[  14  -17 -115   90  -34   69  161  -24  -60 -103 -136 -244   89   22
 -292 -335   95 -136  -23  403   98  -42  -28  -19 -124 -179  369  -64
 -234  323  -95  156   68  -14 -121  468 -222 -163 -343  103  412  -67
   85] | q_861
[ 140  146 -146  194  125 -103 -457  206  273   72  135 -254  231   52
 -389  222 -126  476   99 -227   91 -520  102  228  -14   73  259 -150
  131 -301  269 -443 -114   90 -146   -7  215  479  335  129   73   51
 -102] | q_626
[ 113   28   24  395   54 -222 -722  103  124 -341  187  -64   84   41
  310  690 -417  395   19 -489 -157 -393  -31  188  120  529 -160  -19
  732   76  253 -146  330  -46 -429  379  337  566  461 -191 -129  145
 -128] | q_955
[ 155   -7 -141   25   42  -47 -248  146  195  254   52 -279  293   37
 -469 -154  -19  291   65  -37   89 -406  115  156 -127  -29  403 -214
  -59 -364  242 -429   32  207  -11  -50  344  310  101  136   97   99
   16] | q_234
[  93  -64 -108   48   27   -2 -187  106   16   66   28 -189  196   48
 -273  -96    3  134  116   57   64 -175   52  103  -77  -33  229 -122
   24 -188   30 -194   67   96  -49   83  252  177   43   59  105   67
  -10] | q_155
[ -43  -40 -104  331  -33  -97 -321    6 -126 -289 -103 -205   23    4
  119  132  -95   37  124  268  -18  -57 -195   13    5  169  112  -60
  311  469  -56  307  273  -84 -407  684  -97   21  -63  -11  300  -63
    2] | q_155
[  15   14   45  -80    6  -47   86  -22   34   50   63  163   12   33
  -17  -53   51   16   -5 -162   20  104  123   37  -70  -97  -51   90
 -119  -47  -17 -214 -179   -3  176 -190   86    6   70  -83  -60  -18
  -74] | q_155
[ -18  -39   76  -50  -13  -41   50  -65  -92  -52   88  127  -93   22
  308  199  -21  -21  -26 -156  -50   57  -73  -61  122  121 -216   89
   72  -10   20  -37  133   27   63  -11   94  -38  152 -131 -155  -55
  -27] | q_626
[  13  -41  -42  101  -29  -10  -46   24   -9  -19  -32 -119   83   58
 -146 -141  -11   -1   84   84   33  -37  -26    6   -7    6   96  -26
    6   60    3  -50  117   51  -70  168   43   25  -54  -27  133   -8
   46] | q_341
[ -33  -68  -52  -47   -2   38   18    6  -16   79  -39  -90   14  -15
 -104 -208  127  -96   65  120   35   92   19   31  -73  -64   88    3
 -148   18  -33   19  -41   46   26   -9  -28 -123 -132  -50   75  -38
  -19] | q_174
[ -43   29  205   42   -4 -181  -66   16   17 -203  228  510 -228   54
  531  450 -228   31  -16 -440 -140  183   31   20  207  308 -557  220
  456 -107 -109 -125  109    6   75 -344  233  170  329 -266 -484    7
  -23] | q_721
[  69  113 -230  181   69  -24  -85   33  140   36 -111 -355  157   68
 -453 -187   20  212  106  270  119 -315    5   51 -196 -152  489 -169
 -126   97  175 -121  -71   28 -203  359  -96   67 -145  187  406  -64
   14] | q_233
[  33    4   54   50   31 -151 -209  -54  -47 -179  107  173  -70   44
  453  431 -156  120   60 -280  -64  -24 -121    6  152  246 -232   85
  314   67   49  -33  236    6  -87  141  201  108  260 -201 -117  -92
  -35] | q_721
[-148  -32   99  126  -54  -47  111 -200 -299 -446  -57  127 -311  -42
  689  231  -72 -262  -27  111 -135  332 -270 -195  182  189 -327  215
  269  668 -228  532  286 -181 -229  504 -301 -303  -20 -279  125 -174
   -3] | q_234
[ -65   17    9  232   19 -109 -192  -96  -65 -330  -86  -44 -169    7
  461  314 -104  -24  107  110  -48   35 -269 -119  137  235 -132   48
  354  473   -2  410  309 -108 -367  583 -149 -105   16  -87  174 -175
   74] | q_721
[ 50 -95   2 -22 -64  16 -66   3  -7  19  51  29  95  22 -31 -36  49 -15
  81 -45  28  54  11  23  -7  24 -14 -36 -36 -35 -26 -54  75  66  37 -21
 229  23  27 -94 -10  30   6] | q_174
[ -73 -101  118 -287  -60   46  316 -122 -113  103  -29  294 -156   -8
  306   39  195 -269  -38  -55  -19  331   13 -138  -62  -38 -249  151
 -211   19 -111   56  -51   37  244 -229   18 -326 -104 -146 -179 -150
  -56] | q_233
[ -35  125  -98  309   25  -71 -197  -39  -14 -208  -79 -211  -10  -24
   40   55  -95  107   69  170  -12  -91 -130   11  -16   90  123  -25
  200  487   76  247   10 -145 -362  503 -339   63  -20   -5  301  -45
  -17] | q_306
[  44  -65    8  158  -22  -25 -199    3  -70 -183    1 -101   18  -15
  110  129  -70  -46   48   13  -10  -23  -74   24    8  138   25   -9
  166  239  -34  120  242  -32 -216  357   68   60  -28 -113   91  -16
   -4] | q_955
[  12  -61   60  -29   -8  -99  -90   17  -14   -8  114  123   23   36
   61   25  -66   24   10 -218  -50   53   96   61  -17   88 -118   71
   49 -110   -5 -231   75   81  102 -111  253   81  128 -180 -137   31
  -60] | q_155
[-107   38  -34  107  -44    0  251  -97 -151  -85 -141  -12 -162   14
  134 -177    8 -193    4  381   31  241 -140 -111   14  -90   -9   -3
  -80  409 -175  319  124  -12  -71  245 -346 -294 -313  -19  225 -147
  125] | q_626
[ -57  -22   84  103  -84  -59  159 -113 -204 -259   50  299 -189    9
  484  228  -61 -144   -4   14  -98  258 -180 -140  115  107 -320  132
  264  339 -176  235  114  -50  -21  142  -68 -142   40 -169  -86  -35
   34] | q_341
[ 105   11   63   19   38  -85 -258   31   81  -47  219  113   29   43
  243  400 -200  221   -4 -466  -42 -160   25   95  141  247 -215   45
  226 -225  198 -263  117   44   -8 -153  373  304  375 -204 -238   42
  -78] | q_626
[ -53  -53  175 -275  -25  -42  290   32   33  140   59  268  -57  -18
  -55 -140   67 -211 -123 -266   -6  179  245   37 -136 -108 -147  175
 -273 -229  -45 -295 -185   32  331 -401  104  -55  -21 -125 -215   -8
 -139] | q_234
[ -16 -118  -28  -97  -71   92  126   -4  -73   67  -55  -21    9  -22
 -154 -275  178 -184    2  163   51  167   57  -31 -118 -128   49   -6
 -262   22 -109   35  -24   23   76  -37   19 -162 -163  -35   39  -34
   16] | q_233
[  22   11  -22   -7   19  -41  -11   48   34  -17   39  -10   81   30
 -194   95  -62   57   16  -94   31 -164  105   31  -87   21   67   27
   11 -105   70 -162   27   28   23   40  132   96   54   15   10   15
  -71] | q_751
[  46   69  -17  237   62 -197 -422   35   75 -191  110  -10   54   62
  238  511 -207  318   60 -262  -56 -298 -119   44  116  334  -78  -38
  425   58  207  -96  201   17 -260  315  217  284  351  -51   -9  -19
  -59] | q_19
[ -56  -71  212 -374  -21  -53  193  -44   10  191  162  475 -126    2
  323  108  138 -131  -17 -367   -6  253  105  -72   41   51 -369  177
 -130 -400  -23 -222  -29  127  401 -614  325 -129  196 -191 -459  -89
  -80] | q_721
[  28  -57  134 -247    7  -83 -147  124  167  255  235  321   37  -16
  -33   50   33   88   10 -524  -29   51  283  130  -60   74 -206   89
  -30 -531  130 -475 -201   76  285 -698  521  232  310 -176 -449   84
 -193] | q_306
[  57   86  -67  -37   59  -48  -51   96  208  267   58    4  127   50
 -331  -15   48  220   33 -176   85 -205  173  121 -180  -75  119  -55
 -103 -305  181 -466 -256  100  139 -300  195  212  128   34  -83   18
 -125] | q_233
[ -25   21   37 -158  -20   16  174  -38   -3   73   -5  107  -27  -25
  -43  -67  134 -101  -31  -37   49  128   87  -51 -101 -135   13   91
 -222   26  -63  -63 -126   20  170  -72   10 -151  -42  -27   25  -92
  -60] | q_233
[ -78   -8  123   76  -23 -163  -31  -90  -44 -233   24  247 -170  -32
  363  264  -87  -57   30 -149  -80  122    0  -18  -32  158 -249  144
  237  252  -89  104   42 -122 -115  179  -75  -37   97 -165 -110  -72
 -141] | q_955
[ 106  -51 -264    3    8   79    7   66   34  285 -210 -410  239   42
 -638 -496  234   44  158  512  200 -217  -21   51 -281 -341  656 -303
 -365  -65  -29 -129   -4  192  -64  236   52 -113 -363  267  457  -58
   71] | q_955
[  89  134  -94  102   50 -102 -101   65  137   77   69  -74  142  103
 -287   16 -150  295   89  -52   23 -319  106  120  -86  -43  221 -117
  154 -202  182 -333  -20   93  -27   -9  197  240   98   76   81   86
  -28] | q_861
[ -75   37  -24 -189   -1   67  308   -3   26  215  -81  -78   21  -47
 -357 -399  211 -178  -81  167  142   52  128  -40 -219 -240  198   -7
 -487  -84   12 -101 -144   82  184 -123 -138 -216 -247   86  121  -78
  -12] | q_955
[-157  -60  132  -23  -68  -43  210  -76 -202 -242  -31  211 -213  -61
  318   58    2 -278  -98   46  -47  279  -45 -114    7   45 -255  149
   57  294 -219  258   85  -88  -38  203 -169 -220  -72 -115  -49 -113
  -56] | q_955
[ -26  127  -15  300   54 -161 -456  -36  117 -228   97   47  -62  -22
  369  516 -213  256   61 -291  -63 -155 -102  101  133  335 -197   86
  469  265  232   68   -9 -156 -315  251  -65  294  368 -108  -72  -10
  -99] | q_721
[   3   63 -203  202   41   27  -64  -48    7  -74 -225 -383   51   29
 -128  -80   62   43  133  478   94 -204 -228  -84  -74  -36  356 -188
   -6  314   55  273  145  -23 -329  568 -264  -99 -262  180  472 -106
  136] | q_721
[  -1  -16   88  199  -16 -137 -354    0   36 -195  164  132   -9   -5
  361  413 -210  112   15 -360  -94  -42  -17   76  108  351 -300   89
  405   59  145   -5  152  -74 -177   78  183  294  306 -232 -215   78
  -73] | q_721
[  37  109 -102  201   66  -76 -115   62  125   21  -62 -121    2   72
 -153   16  -94  188   95  153   37 -219  -35   71  -45   14  197 -133
  175   -8   95  -92   -3    9 -181  109  -63  139  -73  137  142  -19
   42] | q_341
[  -6  113  -10  380   57 -195 -415  -32   74 -365   61  -48  -20   -6
  303  455 -212  243   92 -151  -87 -192 -101   70   49  309  -45   83
  485  493  140  156   77 -189 -412  577 -124  245  233 -119  133  -25
 -160] | q_751
[ -37   47  -44  -88   41   43   71  -21   47  113  -36  -46  -32   36
  -59  -74   67    2   40   22   37   -4   25  -47  -13    0  -47  -10
 -102 -106   69  -58    5   27   55 -152   42  -60    9  -26    8  -52
   -1] | q_233
[-106 -172  331 -360 -129    1  426  -63 -143  -37  189  614 -198  -37
  381   34   88 -369 -194 -459  -86  499  174 -111   37    1 -539  323
 -192 -134 -235 -128 -110   19  474 -503  230 -185  126 -360 -479  -12
 -122] | q_341
[ -61   47  -18  216  -12  -53 -114    9  -48 -270  -55 -118  -26  -15
  111  197  -98   13  -20   96  -36 -106 -132  -62   24  167   36   31
  210  383    4  183  120  -77 -242  488 -235   43  -23   12  195  -42
   -8] | q_341
[ -52  -28  -88 -341   16  149  451   65   26  455 -105 -165  114  -26
 -625 -597  306 -144  -53  264  187   23  201  -46 -275 -450  360 -129
 -689 -386    5 -238 -287  155  378 -361  -15 -227 -307  176  153  -62
  -17] | q_626
[  95   23   51   91   64 -177 -321   51  104  -82  176  115   20   30
  292  481 -178  264   21 -413  -86 -245  -17  105  125  328 -196   23
  378 -160  174 -263  172   44  -90  -18  348  307  403 -122 -208   28
  -79] | q_234
[ -56  -31   12  150  -68  -19  -29 -160 -235 -366 -130  -39 -179  -48
  542  235   -7 -172   58  302  -39  124 -353 -192  101  170  -53   80
  254  672 -119  582  307 -121 -367  746 -279 -266 -125  -75  320 -193
   53] | q_341
[-107   -6  106  -59  -28  -26   82  -98 -113 -114  -11  199 -204  -28
  449  199   50 -173    7    4  -10  243 -111 -132   59  145 -291  125
   38  218  -77  221  125  -59   -9   65  -29 -204   -1 -153  -58 -161
   -1] | q_155
[  79   70   36 -220   80  -67  -19  154  265  345  122  124  137   14
 -397  -90   92  182   18 -358   65 -127  312  137 -191 -146  107  -29
 -243 -512  149 -581 -360   96  315 -593  300  228  158   15 -204   31
 -161] | q_306
[-106  -88  186  -11  -97 -122  117 -101 -188 -313   90  385 -201  -21
  524  263  -85 -214 -105 -180 -111  296   29  -54   14  191 -374  278
  210  285 -143  156  128 -101  -16  152   -3 -130   64 -279 -167  -74
 -107] | q_155
[ -41  -50   75 -177  -61   76  402 -117 -114  119  -31  147  -81   38
   18 -221  166 -253  -31   69   51  272  -19 -157  -44 -142 -115   36
 -322  -29  -67   29   23   35  238 -206   27 -282 -163 -141  -56  -69
   79] | q_19
[ -64    6  184   75    5 -158 -282    9   49 -305  238  319 -137  -35
  550  563 -194  106  -75 -525 -100   30   46   58  193  400 -466  267
  429   44   66   -9   67  -70 -126   34  117  182  423 -216 -294  -24
 -162] | q_174
[ 101  126  -98   43  124  -61 -278  148  230  149   71 -167  196   68
 -428   23 -119  345   99 -269   60 -345  151  174  -69  -12  190 -114
   13 -347  200 -474 -149   68   31 -196  259  378  238  -16   15   77
  -80] | q_19
[  96   79 -117  -26   83   21 -118   71  165  240   66 -141  138   80
 -256  -62   34  259   66  -44   83 -292   19   69   18  -30  207 -111
  -95 -363  251 -335  -16  144   52 -204  269  160  122  117   10    1
   18] | q_751
[  92  199 -214  191  157  -73 -531  157  335  133  -21 -424  218    2
 -462   98  -81  457  206  -21   98 -530   66  210  -62   39  379 -198
  134 -114  332 -247 -163   16 -269  187   27  377  206  239  265  -16
  -60] | q_861
[   0   73 -218  527   43 -115 -485   47   -7 -401  -65 -422   76    7
  -63  254 -303  315  113  187  -40 -389 -169   86    3  228  324 -110
  528  451  127  261  219 -159 -639  899 -210  298   80   22  409   35
  -40] | q_19
[  24   45  -55 -280   88   91  144   98  212  436  -22  -96  111  -12
 -581 -354  197   47   21  -22  165 -162  253   90 -213 -256  265 -112
 -464 -553   89 -431 -284  156  282 -498  137   -3  -87  177  -18   16
  -60] | q_955
[ -87  -12   82  276  -26 -114 -232  -50 -109 -495   36   25 -126  -34
  448  421 -224   -4  -18 -136 -123  -22 -152  -54  142  361 -238  156
  465  463  -16  295  243 -179 -353  601 -116   82  212 -200   47  -36
  -65] | q_341
[  58   53 -116  176   75  -69 -266  -22   71  -75   11 -161   45   78
   66  151 -123  271   83  -33  -18 -296  -90   44   64  154  103  -18
  270    5  221  -84  138   -4 -230  255   69  143  183   36   79   -4
  -16] | q_233
[  -5  -72   38   71  -33  -10 -166  -29  -87 -226   32   42  -65  -25
  265  231  -83  -83    3 -134  -65   98  -38   -2   24  184 -203   97
  161  263  -36  137  133  -86 -149  227   71   36   57 -229  -10   -6
  -64] | q_233
[-197 -141  250 -107 -175  -68  370 -153 -327 -367  -30  468 -288  -49
  584  148   26 -492 -151  -17  -56  521 -112 -216   -4   83 -413  290
   -4  500 -355  417  177 -105   43  273 -133 -398 -155 -334 -101 -182
  -66] | q_19
[ -13   51   43 -161   37   17   49   11   91  162   39   83  -28  -28
  -99  -39  122  -32    9 -171   60   51  108   57  -38  -91  -62   31
 -205 -153   38 -186 -219   30  140 -288   47  -19   76  -12  -95  -68
 -105] | q_955
[  45   71   10  204   72 -116 -396   58   91 -168  120   16   19    1
  173  493 -151  263  126 -286  -95 -211  -38  100  107  263 -131   39
  440   89  155  -54   28 -112 -215  188  134  291  338  -73  -66   16
 -163] | q_751
[ 148   92 -327  -22  144  147   16  103  302  408 -140 -496  307   54
 -881 -630  260  218  135  396  237 -346  129   83 -361 -425  744 -297
 -513 -282  145 -335 -318  135   -1  -65  -12   37 -306  328  531   50
  -14] | q_955
[  93   82 -184  188   84  -20 -138   81   50  -42  -88 -248   37   46
 -191  -49  -79  138   87  223   62 -204  -70   90  -41  -31  290 -146
   78  122   -6    0   43   37 -247  248  -86  113 -126   75  269  -60
   82] | q_306
[ -95 -139  258 -275  -94    8  421 -103 -164  -72   97  489 -192  -18
  399   11  107 -385 -187 -239  -68  447  112 -103    9   29 -440  327
 -187   32 -220  -10    4  -18  329 -247   48 -271  -49 -250 -329  -75
  -75] | q_233
[-114  -76  142 -169  -85  -42  228  -66  -99  -51   63  312 -120   -1
  174  -89   66 -226 -108 -121   19  293   46  -92  -23  -28 -201  164
 -193    0  -95   12  -20   31  169 -146   87 -197  -11 -159 -161  -80
  -30] | q_19
[  34   32 -137 -189   28   98  352  147  112  401 -153 -216  235   42
 -823 -525  283  -10   -4  318  202 -218  195  -20 -338 -432  545 -203
 -557 -339   19 -369 -271  186  262 -186  -21 -108 -336  324  262  -45
   17] | q_306
[ 119  -76 -318  -73   47  200  167  105  193  427 -226 -509  332   59
 -835 -801  436   12   81  608  232 -203   94   15 -405 -483  797 -327
 -643 -148   62 -197 -246  206   61   68    1 -191 -513  304  590  -23
   72] | q_174
[ -24   23   -7 -129   23   20  129  -18   33   76  -68  -41    8  -22
 -162 -301  184 -160   51   93   91  158   56   -8 -115 -201  150   50
 -374  100  -73  -12 -130   -6  133  -25 -110 -161 -179  -47  157 -124
    3] | q_721
[  57   78  -12  113   78 -104 -219   95  136  -17  122    7   34   84
  -46  154 -161  232   79 -200   -8 -189   66  117   76  117  -47  -53
  231 -210  102 -252   76   74  -55 -106  254  247  218  -65  -97    0
  -10] | q_861
[   2  -35  117   20   -5 -155 -107   73  110  -75  248  287    7   11
  127  288 -131  159 -115 -457  -80 -111  197   87  -10  231 -214  109
  214 -218  112 -332  -11   40   82 -192  367  281  353 -184 -353   66
 -165] | q_751
[  52  -78   47 -250   -2   -4  -12   94  132  320  123  157   75    5
 -174  -81  152   37   -6 -267   28   12  245  102 -148  -58    1   39
 -212 -459   81 -456 -209  156  304 -531  365   91  111  -47 -297   16
 -117] | q_233
[   2   50 -158   20   47    1   11  -29  -27  112 -100 -236   53   57
 -147 -169   37   69   74  264   58 -108  -88  -20  -51  -76  249 -108
  -87   25   99  -27  103   91  -57  177  -50  -82 -137   97  253  -75
   61] | q_155
[  88   11  -81  110   69  -70 -169   57   61  -78    0 -159   13   78
  -34  175 -139  167   69  -41   13 -252  -37   54   14   78   84  -72
  154  -49   78 -138  147   60 -172  203  128  148   70  -20  110  -29
    3] | q_626
[ -52 -147  113 -247  -62   51  436  -50  -89  168  -52  178  -86    1
  -56 -409  236 -337  -24   99   28  325  115  -80 -103 -210  -89   91
 -365  -87 -193  -72  -54   50  313 -305    9 -315 -210  -82  -96  -60
   37] | q_234
[ -95   76  -14  450    0 -142 -202 -118 -151 -532  -52  -13 -217   13
  556  331 -252    3   66  197 -100   69 -297  -60  162  299 -204   64
  557  743  -91  557  345 -215 -537  781 -285  -16    6 -143  236  -80
   17] | q_751
[  42    8  -62  485   10 -249 -699   65   59 -343  139 -153   76   28
  214  476 -333  380  124 -238 -113 -336 -100  154  107  462  -87  -24
  718  204  218   -9  327  -72 -525  517  219  453  470 -150   28  109
  -99] | q_234
[  36   19   75   30    6 -134 -147  -26  -24 -182  196  242  -52   13
  341  332 -159  122   27 -391 -100   52   12   30   84  199 -264  144
  269   31    3 -117   13  -19  -10  -84  184  202  334 -266 -237   24
 -100] | q_306
[ -24   67  -25   60   26  -16   84  -31   33    5  -38   46 -101   38
   16   -2  -41  -12  -10   39   29   30  -19  -16  -34  -20  -13  -16
   -7   69   29   21  -31  -17  -25  -18  -57  -45  -69  -41   29  -33
   53] | q_19
[-110   17  114  -97  -47  -17  311  -61  -67   -6   63  341 -176   23
  245    4   40 -192  -68  -59  -30  297   29  -70   57   -1 -355  109
  -63   39 -110   20  -38   23  197 -282  -23 -179  -33 -146 -211  -89
   18] | q_861
[ 202  -39   25 -182   93 -104 -328  197  349  315  318   86  188   21
 -264  -19   79  382   16 -578   36 -256  319  244  -59   28   -2   69
   17 -736  267 -730 -327  201  206 -667  492  452  498    9 -373  180
 -145] | q_341
[ -39  -72  -32 -445  -35  140  474   51   16  557  -47  -10  119  -14
 -618 -805  399 -204  -29  223  166  216  221  -46 -284 -529  332 -102
 -809 -447  -24 -364 -362  228  536 -560  119 -270 -326  166   63  -28
   18] | q_341
[  94   55  -93   70   26  -60 -251  149   90  118   63 -101  209   56
 -337  -36  -88  241  105  -53   73 -240   41  142  -62   -8  213 -133
   22 -230  100 -332   -4  144  -19  -48  264  271   79   55   71   66
   -2] | q_19
[  40   15   38 -204   46  -51   79  121  110  279  161  245  -13  105
 -166 -108   -5   94   16 -289  -18   33  246  144  -21  -84 -113   62
 -112 -561   20 -585 -170  216  339 -678  352  112  146  -61 -335    4
  -73] | q_233
[ -46  -51  -18 -396  -17  219  587   49   51  476 -106   14   44   11
 -573 -623  393 -246  -99  187  156  159  246  -61 -247 -474  180  -20
 -725 -422  -53 -287 -409  147  493 -589  -67 -299 -316  192  -50  -42
   26] | q_233
[  42   46  -52  -35    7   20   99   16   11   66   -8  -35   69   13
 -240  -83   64   35   26   31   78  -58   40    5 -134 -151  155  -77
 -172   -4  -33 -174 -135   45   79  -32   37   39  -33    6  103  -21
  -60] | q_955
[  14   39  -91  142   26  -30   10   27   49  -11  -16  -96    1   77
  -90  -32  -75   95   57  108   30  -90  -28   19   -3    0   86 -100
   88  -25   51  -46   83   56  -87   81   42   53  -46   12   82  -12
   76] | q_174
[  94   48  -93  309   50 -105 -442   95  156 -171   71 -180  151   54
 -133  249 -276  336   56 -184    5 -433   18  170    6  231  163  -50
  392  -58  218 -129  112  -50 -343  299  152  418  248  -18   66  137
  -65] | q_19
[-114  -92  325 -405 -107    7  590 -171  -55  111  176  707 -219  -24
  494  -53  187 -391 -198 -419  -46  581  199  -99  -20  -16 -614  351
 -309  -85 -137 -153 -255   20  577 -715   56 -268   55 -371 -571  -39
  -96] | q_174
[  82  -65  -35   39   17  -23 -269  110  136   42   80  -42  136   10
 -182  126  -24  165   97 -196   54 -189   89   77 -102   87   39 -108
   61 -220  113 -230  -40   38  -44  -68  316  269  179  -38  -54   90
  -73] | q_341
